Below are the code and all the weights of a small trained network. Each question names an input and a target symbol and asks about switching units off, where a switched-off unit gives its printed mean instead of its output.

import numpy as np


def w(rows, s, z=0):
    codes = np.array(rows[::2]) - 128.0
    scale = np.full(codes.shape[1], s)
    scale[-1] = z or s
    return codes * scale


def norm(h):
    return h / np.sqrt((h * h).mean(-1, keepdims=True) + 1e-5)


def softmax(a):
    e = np.exp(a - a.max(-1, keepdims=True))
    return e / e.sum(-1, keepdims=True)


def log_softmax(a):
    a = a - a.max(-1, keepdims=True)
    return a - np.log(np.exp(a).sum(-1, keepdims=True))


def net(x, mask):
    ids = ['βηθλξστφω'.index(c) for c in x.split()]
    T = len(ids)
    res = E[ids] + P[:T]
    u = 0
    for l in range(3):
        r = norm(res)
        for j in range(2):
            rows = slice(4 * j, 4 * j + 4)
            q, k, v = (r @ M[l][rows].T for M in (Q, K, V))
            z = softmax(np.where(np.tri(T) > 0, q @ k.T / 4**0.5, -1e9)) @ v
            o = O[l][rows]
            res = res + np.where(mask[u + j], z, o[:, -1]) @ o[:, :-1]
        u += 2
    return log_softmax(norm(res)[-1] @ U[:, :-1].T + U[:, -1])


Q, K, V, O = {}, {}, {}, {}
E = w([
[94,158,161,94,152,173,102,98],'β',
[164,154,107,107,115,165,101,126],'η',
[132,143,127,117,125,189,127,132],'θ',
[111,198,106,121,136,156,108,111],'λ',
[116,127,117,111,128,180,87,127],'ξ',
[151,172,165,91,124,137,158,117],'σ',
[124,116,146,83,99,106,89,138],'τ',
[137,114,117,143,253,109,125,108],'φ',
[69,124,100,130,135,112,141,179],'ω',
],0.012)
P = w([
[132,172,12,2,195,202,187,78],'0',
[174,174,135,51,143,123,66,196],'1',
[122,135,81,84,145,136,149,63],'2',
[147,157,162,135,127,105,84,196],'3',
[113,121,124,148,111,93,134,58],'4',
[131,189,192,195,112,101,97,196],'5',
],0.0065)
Q[0] = w([
[97,129,133,138,148,83,132,200],'0.h0',
[103,44,64,134,84,158,220,68],'0.h0',
[120,47,90,128,112,84,149,58],'0.h0',
[57,183,107,100,145,82,108,166],'0.h0',
[131,186,200,69,163,113,74,215],'0.h1',
[108,236,229,89,171,139,72,74],'0.h1',
[130,167,145,255,102,163,83,98],'0.h1',
[139,124,55,92,85,221,142,37],'0.h1',
],0.0092)
K[0] = w([
[83,109,132,138,163,57,166,191],'0.h0',
[138,125,107,23,99,189,152,104],'0.h0',
[179,141,84,14,136,192,156,86],'0.h0',
[65,120,118,250,158,79,157,123],'0.h0',
[105,89,145,135,88,17,169,160],'0.h1',
[114,71,172,187,111,24,150,89],'0.h1',
[147,190,240,254,142,107,95,150],'0.h1',
[158,165,117,128,93,218,107,27],'0.h1',
],0.0097)
V[0] = w([
[122,115,133,102,64,125,52,164],'0.h0',
[96,125,69,94,138,66,226,106],'0.h0',
[181,145,206,127,128,103,107,143],'0.h0',
[158,145,255,140,73,116,95,88],'0.h0',
[81,52,139,161,147,235,62,146],'0.h1',
[208,110,145,136,122,174,49,98],'0.h1',
[62,38,23,164,117,77,23,144],'0.h1',
[52,198,79,160,145,179,91,140],'0.h1',
],0.0062)
O[0] = w([
[175,168,149,89,179,108,146,100,127],'0.h0',
[36,124,116,162,139,152,113,141,148],'0.h0',
[185,136,132,98,122,141,70,109,104],'0.h0',
[224,175,95,98,182,176,72,126,1],'0.h0',
[118,2,94,125,105,184,100,140,78],'0.h1',
[69,132,56,150,164,173,105,170,111],'0.h1',
[180,125,48,18,98,100,59,106,108],'0.h1',
[87,70,119,187,69,112,91,74,198],'0.h1',
],0.0068,0.0042)
Q[1] = w([
[153,159,122,140,166,183,140,100],'1.h0',
[188,134,122,107,115,110,177,63],'1.h0',
[146,147,136,116,135,96,98,249],'1.h0',
[164,137,127,167,196,123,154,182],'1.h0',
[104,195,134,186,127,116,126,121],'1.h1',
[138,122,88,124,132,91,174,63],'1.h1',
[175,141,190,106,130,170,122,205],'1.h1',
[101,111,130,142,94,79,101,134],'1.h1',
],0.013)
K[1] = w([
[198,167,114,142,146,227,179,62],'1.h0',
[201,212,146,25,33,195,133,174],'1.h0',
[176,106,127,130,182,16,121,184],'1.h0',
[198,168,162,167,204,176,177,242],'1.h0',
[69,234,216,194,92,77,134,81],'1.h1',
[120,81,90,108,198,57,177,14],'1.h1',
[245,166,168,133,121,135,93,253],'1.h1',
[74,159,56,127,104,178,178,154],'1.h1',
],0.0077)
V[1] = w([
[130,139,124,133,55,137,177,165],'1.h0',
[193,91,89,209,251,124,95,120],'1.h0',
[80,101,131,84,243,41,128,189],'1.h0',
[78,112,210,29,99,67,65,114],'1.h0',
[184,162,176,154,86,68,3,138],'1.h1',
[104,163,137,153,14,195,179,183],'1.h1',
[219,97,178,190,96,158,93,128],'1.h1',
[54,175,168,70,59,168,91,184],'1.h1',
],0.0051)
O[1] = w([
[175,139,96,136,164,144,94,146,113],'1.h0',
[2,121,139,118,91,110,106,196,72],'1.h0',
[111,72,135,169,46,80,146,118,214],'1.h0',
[183,81,156,104,80,113,176,53,205],'1.h0',
[32,96,87,195,128,142,135,148,23],'1.h1',
[119,130,143,77,86,60,114,107,165],'1.h1',
[40,149,124,184,154,122,96,120,3],'1.h1',
[126,62,130,127,65,63,174,98,200],'1.h1',
],0.007,0.005)
Q[2] = w([
[89,127,176,236,249,74,164,157],'2.h0',
[117,78,84,83,102,162,89,46],'2.h0',
[172,162,185,104,152,150,124,121],'2.h0',
[146,90,154,129,217,160,138,1],'2.h0',
[126,156,93,10,90,104,145,158],'2.h1',
[109,182,133,83,129,111,52,157],'2.h1',
[114,79,167,96,129,89,204,50],'2.h1',
[119,110,100,40,213,38,168,102],'2.h1',
],0.0088)
K[2] = w([
[124,188,114,142,210,95,124,159],'2.h0',
[118,91,114,40,96,150,128,39],'2.h0',
[140,127,157,222,120,107,133,82],'2.h0',
[116,137,120,131,183,139,136,17],'2.h0',
[152,59,105,87,140,50,188,133],'2.h1',
[164,112,137,143,144,42,94,128],'2.h1',
[61,173,144,70,129,179,206,46],'2.h1',
[112,155,154,2,114,107,171,116],'2.h1',
],0.0097)
V[2] = w([
[135,163,123,96,179,160,108,197],'2.h0',
[106,180,115,69,34,140,163,137],'2.h0',
[179,139,191,88,41,139,183,161],'2.h0',
[142,148,218,134,58,144,18,138],'2.h0',
[146,112,161,2,157,23,142,112],'2.h1',
[161,124,98,114,77,150,94,129],'2.h1',
[142,126,109,128,200,130,95,86],'2.h1',
[99,198,122,107,94,111,139,90],'2.h1',
],0.0051)
O[2] = w([
[145,38,137,86,68,104,155,69,51],'2.h0',
[135,156,181,196,56,134,9,186,186],'2.h0',
[127,114,141,181,79,148,93,252,232],'2.h0',
[24,144,157,3,39,105,161,156,94],'2.h0',
[8,174,82,88,212,75,68,187,254],'2.h1',
[115,144,146,148,100,169,78,164,116],'2.h1',
[83,137,167,175,115,136,190,82,105],'2.h1',
[94,79,111,105,104,124,84,79,165],'2.h1',
],0.0046,0.0056)
U = w([
[53,122,198,30,133,198,112,71,46],'β',
[128,209,68,76,174,134,61,211,168],'η',
[185,77,119,213,97,218,137,187,178],'θ',
[101,185,79,206,92,125,79,39,70],'λ',
[88,67,21,70,104,199,87,93,144],'ξ',
[135,205,249,167,163,104,204,163,2],'σ',
[229,93,164,78,80,61,136,104,102],'τ',
[133,62,94,150,255,108,150,109,231],'φ',
[16,90,111,137,74,64,160,203,215],'ω',
],0.0074,0.0027)

Each question gives the input, a string of symbols that net reads in full, and the target symbol t.
The units are the heads (4 rows each of Q, K, V and O). Each row of codes is followed by its name. A weight is (code - 128) times the scale printed after its matrix; where a second scale follows, it is the last column's (O and U).
mask holds one flag per head, layer by layer. A switched-off head (its flag False) gives its mean, the last column of its rows in O, instead of its output. The means were averaged over made-up inputs and are rounded, as every weight is.
A unit's drop is (log p(t) with every unit on - log p(t) with that unit switched off) / (log p(t) with every unit on - log p(t) with every unit switched off).
The circuit of an input: a set's keep is (log p(t) with only the set's units on - log p(t) with every unit switched off) / (log p(t) with every unit on - log p(t) with every unit switched off). Starting from all 6 units, units are removed one at a time, each time the one whose removal leaves the highest keep (on an exact tie, the one counted first), for as long as the keep stays at least 0.8.
units of the circuit, in order: the units of the circuit, biggest drop first
most important unit: the unit with the biggest drop
which heads matter: for each layer, one digit per head in row order, 1 if its drop is at least 0.15 and else 0, layers parted by /
drop when u is switched off: that unit's drop, to one decimal
input φ ξ σ ω λ φ, target τ: most important unit	0.h1
input σ τ ω ω τ φ, target τ: which heads matter	01 / 00 / 00
input τ θ ξ θ τ ξ, target η: units of the circuit, in order	(0.h0; 0.h1; 1.h1)
input φ τ λ λ η ξ, target θ: units of the circuit, in order	(1.h1; 2.h1; 0.h0)
input σ σ τ ω τ ξ, target τ: which heads matter	01 / 10 / 00
input ω ω τ ω, target τ: which heads matter	01 / 10 / 00
input φ τ σ τ σ θ, target η: which heads matter	11 / 10 / 00
input φ τ τ θ τ θ, target η: which heads matter	11 / 00 / 00
input φ σ ξ η, target σ: which heads matter	11 / 01 / 11
input ω τ λ ξ, target η: units of the circuit, in order	(0.h1; 0.h0; 1.h1)
input τ φ β τ η, target η: which heads matter	00 / 00 / 00
input τ φ θ λ, target ω: which heads matter	00 / 10 / 00
input τ θ σ τ τ λ, target η: which heads matter	11 / 00 / 00
input σ τ φ τ, target ω: most important unit	1.h1
input τ θ φ η, target ω: which heads matter	00 / 00 / 00
input σ β ω τ ξ, target ξ: which heads matter	01 / 00 / 00
input σ τ φ β, target ω: which heads matter	00 / 00 / 00
input θ φ τ φ, target ω: which heads matter	00 / 10 / 00
input ω σ ξ ξ, target σ: drop when 2.h1 is switched off	0.3
input φ σ σ θ τ β, target η: most important unit	0.h1
input β φ λ σ σ, target σ: drop when 0.h1 is switched off	1.2
input τ σ ω θ τ λ, target η: drop when 0.h0 is switched off	0.2
